Here is a tiny trained network, its code and every weight. The questions are about switching its units off for an input and a target symbol, where a switched-off unit gives its printed mean instead of its output.

import numpy as np


def w(rows, s, z=0):
    codes = np.array(rows[::2]) - 128.0
    scale = np.full(codes.shape[1], s)
    scale[-1] = z or s
    return codes * scale


def norm(h):
    return h / np.sqrt((h * h).mean(-1, keepdims=True) + 1e-5)


def f(y):
    return y / 2 * (1 + np.tanh(0.7978845608 * (y + 0.044715 * y**3)))


def softmax(a):
    e = np.exp(a - a.max(-1, keepdims=True))
    return e / e.sum(-1, keepdims=True)


def log_softmax(a):
    a = a - a.max(-1, keepdims=True)
    return a - np.log(np.exp(a).sum(-1, keepdims=True))


def net(x, mask):
    ids = ['αβγδεζηλμξπτφψ'.index(c) for c in x.split()]
    T = len(ids)
    res = E[ids] + P[:T]
    q, k, v = (norm(res) @ M[0].T for M in (Q, K, V))
    z = softmax(np.where(np.tri(T) > 0, q @ k.T / 4**0.5, -1e9)) @ v
    res = res + np.where(mask[0], z, O[0][:, -1]) @ O[0][:, :-1]
    y = f(norm(res) @ A[0][:, :-1].T + A[0][:, -1])
    res = res + np.where(mask[1:9], y, B[0][:, -1]) @ B[0][:, :-1]
    return log_softmax(norm(res)[-1] @ U[:, :-1].T + U[:, -1])


Q, K, V, O, A, B = {}, {}, {}, {}, {}, {}
E = w([
[60,141,90,97],'α',
[48,168,43,109],'β',
[54,177,43,119],'γ',
[54,155,76,97],'δ',
[54,146,51,107],'ε',
[49,151,70,94],'ζ',
[46,129,58,94],'η',
[58,164,86,100],'λ',
[47,123,15,120],'μ',
[70,164,124,107],'ξ',
[50,215,178,77],'π',
[70,4,161,124],'τ',
[88,245,227,148],'φ',
[115,1,230,204],'ψ',
],0.0097)
P = w([
[221,109,161,144],'0',
[140,142,4,148],'1',
[139,113,196,28],'2',
[125,142,6,174],'3',
[105,107,202,22],'4',
[108,143,18,185],'5',
[78,111,205,31],'6',
[87,141,29,191],'7',
[56,112,200,50],'8',
[51,140,31,203],'9',
[1,117,208,47],'10',
[8,142,14,235],'11',
],0.0094)
Q[0] = w([
[141,138,155,78],'head 0',
[187,102,164,3],'head 0',
[142,172,91,207],'head 0',
[133,127,69,226],'head 0',
],0.033)
K[0] = w([
[179,109,99,99],'head 0',
[210,154,63,80],'head 0',
[17,101,119,145],'head 0',
[4,155,148,171],'head 0',
],0.02)
V[0] = w([
[71,68,61,4],'head 0',
[122,33,116,165],'head 0',
[185,135,109,117],'head 0',
[242,112,183,115],'head 0',
],0.028)
O[0] = w([
[132,254,19,65,247],'head 0',
[220,133,59,181,113],'head 0',
[136,84,109,45,124],'head 0',
[206,61,214,61,55],'head 0',
],0.023,0.011)
A[0] = w([
[63,154,163,224,153],'neuron 0',
[171,68,149,253,57],'neuron 1',
[125,54,255,98,136],'neuron 2',
[32,140,194,78,254],'neuron 3',
[119,113,48,206,160],'neuron 4',
[191,212,80,150,233],'neuron 5',
[208,115,149,118,150],'neuron 6',
[14,9,125,172,73],'neuron 7',
],0.026,0.0052)
B[0] = w([
[154,47,114,65,178],'neuron 0',
[140,154,215,158,164],'neuron 1',
[69,255,51,156,208],'neuron 2',
[145,56,179,142,197],'neuron 3',
[175,137,219,87,206],'neuron 4',
[114,71,142,198,252],'neuron 5',
[142,159,100,46,156],'neuron 6',
[223,50,99,149,173],'neuron 7',
],0.044,0.021)
U = w([
[157,190,108,30,183],'α',
[21,46,169,129,49],'β',
[170,21,114,147,126],'γ',
[106,108,149,45,230],'δ',
[115,79,47,132,134],'ε',
[87,124,63,59,153],'ζ',
[178,179,33,114,153],'η',
[46,198,151,56,97],'λ',
[209,147,110,249,29],'μ',
[88,197,207,114,255],'ξ',
[33,154,157,199,56],'π',
[228,151,117,96,217],'τ',
[177,124,239,207,54],'φ',
[161,245,152,130,159],'ψ',
],0.019,0.0069)

Each question gives the input, a string of symbols that net reads in full, and the target symbol t.
The units are the heads (4 rows each of Q, K, V and O) and the neurons (one row each of A and B). Each row of codes is followed by its name. A weight is (code - 128) times the scale printed after its matrix; where a second scale follows, it is the last column's (O, A, B and U).
mask holds one flag per unit, heads first, then neurons. A switched-off unit (its flag False) gives its mean, the last column of its rows in O or B, instead of its output. The means were averaged over made-up inputs and are rounded, as every weight is.
A unit's drop is (log p(t) with every unit on - log p(t) with that unit switched off) / (log p(t) with every unit on - log p(t) with every unit switched off).
The circuit of an input: a set's keep is (log p(t) with only the set's units on - log p(t) with every unit switched off) / (log p(t) with every unit on - log p(t) with every unit switched off). Starting from all 9 units, units are removed one at a time, each time the one whose removal leaves the highest keep (on an exact tie, the one counted first), for as long as the keep stays at least 0.8.
circuit, biggest first: the units of the circuit, biggest drop first
unit that matters most: the unit with the biggest drop
top k neurons: the k neurons with the biggest drops, biggest first
input φ μ φ η, target γ: unit that matters most => neuron 7
input β γ τ, target β: circuit, biggest first => neuron 2; head 0; neuron 7
input π γ ζ ξ τ μ π δ ξ μ, target π: top 2 neurons => neuron 5; neuron 7
input ζ α ξ η ξ, target ζ: circuit, biggest first => head 0; neuron 4
input ψ λ τ, target ψ: top 2 neurons => neuron 2; neuron 1
input γ β φ γ δ, target γ: circuit, biggest first => head 0; neuron 7
input η φ μ γ α η ξ η φ φ γ β, target γ: top 2 neurons => neuron 0; neuron 7
input τ ψ β, target τ: circuit, biggest first => head 0; neuron 6
input π μ α φ ζ, target π: top 4 neurons => neuron 2; neuron 3; neuron 4; neuron 7
input δ τ δ, target δ: top 2 neurons => neuron 2; neuron 5
input ψ φ τ ψ π φ η, target ψ: top 2 neurons => neuron 2; neuron 1
input ξ φ ξ δ ξ φ ψ τ ξ ξ τ, target ξ: circuit, biggest first => head 0; neuron 2
input φ η ψ φ π τ ψ ε, target φ: top 2 neurons => neuron 4; neuron 2
input η τ ξ, target η: unit that matters most => head 0
input π α μ γ β, target π: top 4 neurons => neuron 2; neuron 3; neuron 4; neuron 7
input β ψ ξ φ ψ ψ ζ ψ ψ ζ μ, target β: circuit, biggest first => neuron 2; neuron 7; head 0
input λ ζ ζ γ ξ φ, target γ: circuit, biggest first => neuron 7; head 0
input β π α, target β: circuit, biggest first => neuron 2; head 0; neuron 7
input φ ζ φ τ φ γ, target γ: circuit, biggest first => neuron 0; head 0
input γ ζ ξ α α η ξ λ δ ψ φ μ, target φ: circuit, biggest first => neuron 4
input η ξ π φ, target γ: top 2 neurons => neuron 7; neuron 0
input τ ψ ε δ π, target τ: top 2 neurons => neuron 6; neuron 2
input π τ α μ α φ η τ η α φ, target π: top 3 neurons => neuron 2; neuron 3; neuron 4
input ζ α τ τ α ε α δ η π, target β: circuit, biggest first => neuron 0; neuron 2; head 0
input π ξ τ, target π: top 4 neurons => neuron 2; neuron 4; neuron 3; neuron 7
